Below are the code and all the weights of a small trained network. Each question names an input and a target symbol and asks about switching units off, where a switched-off unit gives its printed mean instead of its output.

import numpy as np


def w(rows, s, z=0):
    codes = np.array(rows[::2]) - 128.0
    scale = np.full(codes.shape[1], s)
    scale[-1] = z or s
    return codes * scale


def norm(h):
    return h / np.sqrt((h * h).mean(-1, keepdims=True) + 1e-5)


def f(y):
    return np.maximum(y, 0)


def softmax(a):
    e = np.exp(a - a.max(-1, keepdims=True))
    return e / e.sum(-1, keepdims=True)


def log_softmax(a):
    a = a - a.max(-1, keepdims=True)
    return a - np.log(np.exp(a).sum(-1, keepdims=True))


def net(x, mask):
    ids = ['αβγεθμτφω'.index(c) for c in x.split()]
    T = len(ids)
    res = E[ids] + P[:T]
    r = norm(res)
    for j in range(2):
        rows = slice(2 * j, 2 * j + 2)
        q, k, v = (r @ M[0][rows].T for M in (Q, K, V))
        z = softmax(np.where(np.tri(T) > 0, q @ k.T / 2**0.5, -1e9)) @ v
        o = O[0][rows]
        res = res + np.where(mask[j], z, o[:, -1]) @ o[:, :-1]
    y = f(norm(res) @ A[0][:, :-1].T + A[0][:, -1])
    res = res + np.where(mask[2:10], y, B[0][:, -1]) @ B[0][:, :-1]
    return log_softmax(norm(res)[-1] @ U[:, :-1].T + U[:, -1])


Q, K, V, O, A, B = {}, {}, {}, {}, {}, {}
E = w([
[168,156,51,109,123],'α',
[145,125,100,138,61],'β',
[149,164,106,129,212],'γ',
[97,187,75,124,110],'ε',
[213,81,93,201,112],'θ',
[200,199,161,110,89],'μ',
[110,128,127,254,150],'τ',
[192,124,117,159,210],'φ',
[199,128,59,124,114],'ω',
],0.0068)
P = w([
[43,47,215,49,178],'0',
[109,108,54,144,135],'1',
[121,110,62,164,120],'2',
[133,147,64,160,116],'3',
[141,156,70,170,103],'4',
[139,160,65,173,87],'5',
[150,183,60,173,111],'6',
[174,201,63,169,92],'7',
[160,221,75,197,69],'8',
[162,222,76,194,69],'9',
[195,253,85,181,76],'10',
[201,242,64,193,73],'11',
[195,242,77,212,62],'12',
[213,245,83,184,60],'13',
],0.003)
Q[0] = w([
[234,242,86,193,113],'h1',
[97,146,56,159,125],'h1',
[196,186,112,162,104],'h2',
[172,255,135,210,118],'h2',
],0.0083)
K[0] = w([
[130,124,255,69,131],'h1',
[171,148,172,104,114],'h1',
[88,35,181,94,164],'h2',
[78,86,173,66,127],'h2',
],0.0092)
V[0] = w([
[52,10,9,153,123],'h1',
[127,128,135,149,254],'h1',
[44,196,77,49,154],'h2',
[219,94,58,43,134],'h2',
],0.0068)
O[0] = w([
[122,196,68,254,67,2],'h1',
[173,237,154,137,206,112],'h1',
[47,111,83,79,168,94],'h2',
[182,76,65,114,156,85],'h2',
],0.0079,0.0063)
A[0] = w([
[150,150,227,4,46,119],'n1',
[226,138,79,187,83,48],'n2',
[124,71,89,143,58,47],'n3',
[132,157,127,125,234,111],'n4',
[130,216,54,166,145,12],'n5',
[60,95,113,150,30,188],'n6',
[75,204,254,121,103,209],'n7',
[133,213,134,114,55,250],'n8',
],0.0071,0.0023)
B[0] = w([
[93,133,168,254,173,254],'n1',
[97,117,201,63,157,170],'n2',
[145,213,184,37,97,146],'n3',
[138,213,213,95,122,162],'n4',
[89,154,73,171,21,158],'n5',
[142,206,239,44,144,161],'n6',
[76,5,117,142,191,232],'n7',
[129,31,72,49,147,192],'n8',
],0.0058,0.007)
U = w([
[118,109,17,100,136,131],'α',
[112,153,181,56,16,69],'β',
[111,217,128,100,202,29],'γ',
[1,152,74,66,135,54],'ε',
[246,102,162,192,63,50],'θ',
[135,74,199,54,176,255],'μ',
[53,120,152,248,125,187],'τ',
[191,201,149,138,187,42],'φ',
[196,87,43,124,102,140],'ω',
],0.0081,0.0041)

Each question gives the input, a string of symbols that net reads in full, and the target symbol t.
The units are the heads (2 rows each of Q, K, V and O) and the neurons (one row each of A and B). Each row of codes is followed by its name. A weight is (code - 128) times the scale printed after its matrix; where a second scale follows, it is the last column's (O, A, B and U).
mask holds one flag per unit, heads first, then neurons. A switched-off unit (its flag False) gives its mean, the last column of its rows in O or B, instead of its output. The means were averaged over made-up inputs and are rounded, as every weight is.
A unit's drop is (log p(t) with every unit on - log p(t) with that unit switched off) / (log p(t) with every unit on - log p(t) with every unit switched off).
The circuit of an input: a set's keep is (log p(t) with only the set's units on - log p(t) with every unit switched off) / (log p(t) with every unit on - log p(t) with every unit switched off). Starting from all 10 units, units are removed one at a time, each time the one whose removal leaves the highest keep (on an exact tie, the one counted first), for as long as the keep stays at least 0.8.
circuit, biggest first: the units of the circuit, biggest drop first
most important unit: the unit with the biggest drop
k most important neurons: the k neurons with the biggest drops, biggest first
heads that matter: for each layer, one digit per head in row order, 1 if its drop is at least 0.15 and else 0, layers parted by /
input α α ε, target α: most important unit	h2
input τ τ μ ε, target τ: heads that matter	01
input ε τ μ τ ω β μ τ ω τ ε τ α, target ε: heads that matter	01
input τ τ α ω ε τ ω β τ ω φ γ φ μ, target τ: heads that matter	01
input τ β θ, target τ: heads that matter	11
input θ φ α θ α β μ μ μ, target θ: heads that matter	01
input τ β τ β μ β β μ α ε ω φ, target τ: circuit, biggest first	h2, n1
input τ τ β τ φ, target τ: heads that matter	11
input β α τ τ ω τ θ, target β: circuit, biggest first	h1, n6, n3, n1
input γ ε ε ω, target γ: heads that matter	10
input β θ τ γ, target β: heads that matter	10
input β τ τ μ φ τ θ μ, target β: circuit, biggest first	h1, n3
input φ α τ ω τ ω γ ω, target φ: heads that matter	10
input β φ ε τ, target β: 4 most important neurons	n6, n1, n3, n7
input β β τ θ τ β α τ μ ε μ ε ε, target β: circuit, biggest first	h1, n7
input μ β γ θ φ μ α β τ θ α τ τ, target μ: circuit, biggest first	h1
input α ε β ε θ θ τ φ γ, target α: heads that matter	11
input θ β τ φ ε τ θ, target θ: 2 most important neurons	n2, n1
input β μ ω μ θ τ τ φ β ω, target β: circuit, biggest first	h1, n3
input θ τ μ τ τ τ τ β θ, target θ: circuit, biggest first	h2
